Below are the code and all the weights of a small trained network. Each question names an input and a class and asks about switching units off, where a switched-off unit gives its printed mean instead of its output.

import numpy as np


def w(rows, s, z=0):
    codes = np.array(rows[::2]) - 128.0
    scale = np.full(codes.shape[1], s)
    scale[-1] = z or s
    return codes * scale


def f(y):
    return y / 2 * (1 + np.tanh(0.7978845608 * (y + 0.044715 * y**3)))


def log_softmax(a):
    a = a - a.max(-1, keepdims=True)
    return a - np.log(np.exp(a).sum(-1, keepdims=True))


def net(x, mask):
    res = np.array(x, float).reshape(1, 6) / 4 @ E
    y = f(res @ A[0][:, :-1].T + A[0][:, -1])
    res = res + np.where(mask, y, B[0][:, -1]) @ B[0][:, :-1]
    return log_softmax(res[-1] @ U[:, :-1].T + U[:, -1])


A, B = {}, {}
E = w([
[155,136,120,39,124],'x0',
[75,127,156,91,131],'x1',
[80,107,165,130,202],'x2',
[137,111,2,160,81],'x3',
[189,87,182,88,61],'x4',
[70,163,88,26,134],'x5',
],0.0089)
A[0] = w([
[209,117,169,193,104,197],'neuron 0',
[148,142,70,170,113,188],'neuron 1',
[100,121,32,156,104,199],'neuron 2',
[86,118,61,32,161,253],'neuron 3',
[135,145,150,29,96,195],'neuron 4',
[70,149,84,142,161,194],'neuron 5',
[121,112,155,38,144,214],'neuron 6',
[162,148,41,164,58,241],'neuron 7',
[114,111,171,195,128,206],'neuron 8',
[124,179,179,98,114,150],'neuron 9',
[103,164,49,125,140,198],'neuron 10',
[234,77,127,121,110,192],'neuron 11',
[167,113,149,193,36,201],'neuron 12',
[67,155,12,143,156,160],'neuron 13',
[92,87,221,149,209,227],'neuron 14',
],0.011,0.0049)
B[0] = w([
[114,196,74,178,125,221],'neuron 0',
[91,121,100,72,205,196],'neuron 1',
[135,50,97,91,211,219],'neuron 2',
[159,100,202,91,110,233],'neuron 3',
[236,137,156,13,61,209],'neuron 4',
[104,111,202,153,154,194],'neuron 5',
[221,181,215,105,25,207],'neuron 6',
[109,76,9,87,232,255],'neuron 7',
[29,203,82,191,124,195],'neuron 8',
[165,137,133,146,92,168],'neuron 9',
[140,31,186,56,224,199],'neuron 10',
[142,156,96,94,88,212],'neuron 11',
[108,159,39,138,91,223],'neuron 12',
[57,76,205,97,200,225],'neuron 13',
[91,226,225,254,63,252],'neuron 14',
],0.0074,0.01)
U = w([
[98,59,165,113,210,78],'0',
[117,132,12,135,157,3],'1',
[219,136,191,72,56,217],'2',
[82,192,189,229,115,187],'3',
],0.011,0.00077)

Each question gives the input, the list of numbers given to net, and the class t.
The units are the neurons (one row each of A and B). Each row of codes is followed by its name. A weight is (code - 128) times the scale printed after its matrix; where a second scale follows, it is the last column's (A, B and U).
mask holds one flag per neuron, in row order. A switched-off neuron (its flag False) gives its mean, the last column of its row in B, instead of its output. The means were averaged over made-up inputs and are rounded, as every weight is.
A unit's drop is (log p(t) with every unit on - log p(t) with that unit switched off) / (log p(t) with every unit on - log p(t) with every unit switched off).
The circuit of an input: a set's keep is (log p(t) with only the set's units on - log p(t) with every unit switched off) / (log p(t) with every unit on - log p(t) with every unit switched off). Starting from the 12 units with the biggest drops (on a tie, the unit counted first), units are removed one at a time, each time the one whose removal leaves the highest keep (on an exact tie, the one counted first), for as long as the keep stays at least 0.8.
circuit, biggest first: the units of the circuit, biggest drop first
k most important neurons: the k neurons with the biggest drops, biggest first
drop when u is switched off: that unit's drop, to one decimal
input [8,8,-7,6,0,-4], class 1: circuit, biggest first	(neuron 7)
input [1,-6,6,0,0,1], class 3: circuit, biggest first	(neuron 7; neuron 4)
input [-1,-6,-6,-5,-3,-7], class 1: circuit, biggest first	(neuron 12; neuron 14; neuron 6)
input [8,-2,-3,-1,-6,2], class 2: 3 most important neurons	(neuron 4; neuron 6; neuron 3)
input [5,4,-7,8,-4,-3], class 0: circuit, biggest first	(neuron 13; neuron 10)
input [2,-3,4,-8,5,-1], class 3: 2 most important neurons	(neuron 14; neuron 3)
input [-8,6,-7,-2,8,-6], class 1: 3 most important neurons	(neuron 12; neuron 14; neuron 6)
input [0,7,5,-7,8,-3], class 3: 2 most important neurons	(neuron 14; neuron 8)
input [4,-4,-1,-6,-6,0], class 3: 2 most important neurons	(neuron 4; neuron 14)
input [4,3,-8,3,-6,-4], class 0: drop when neuron 7 is switched off	-0.1
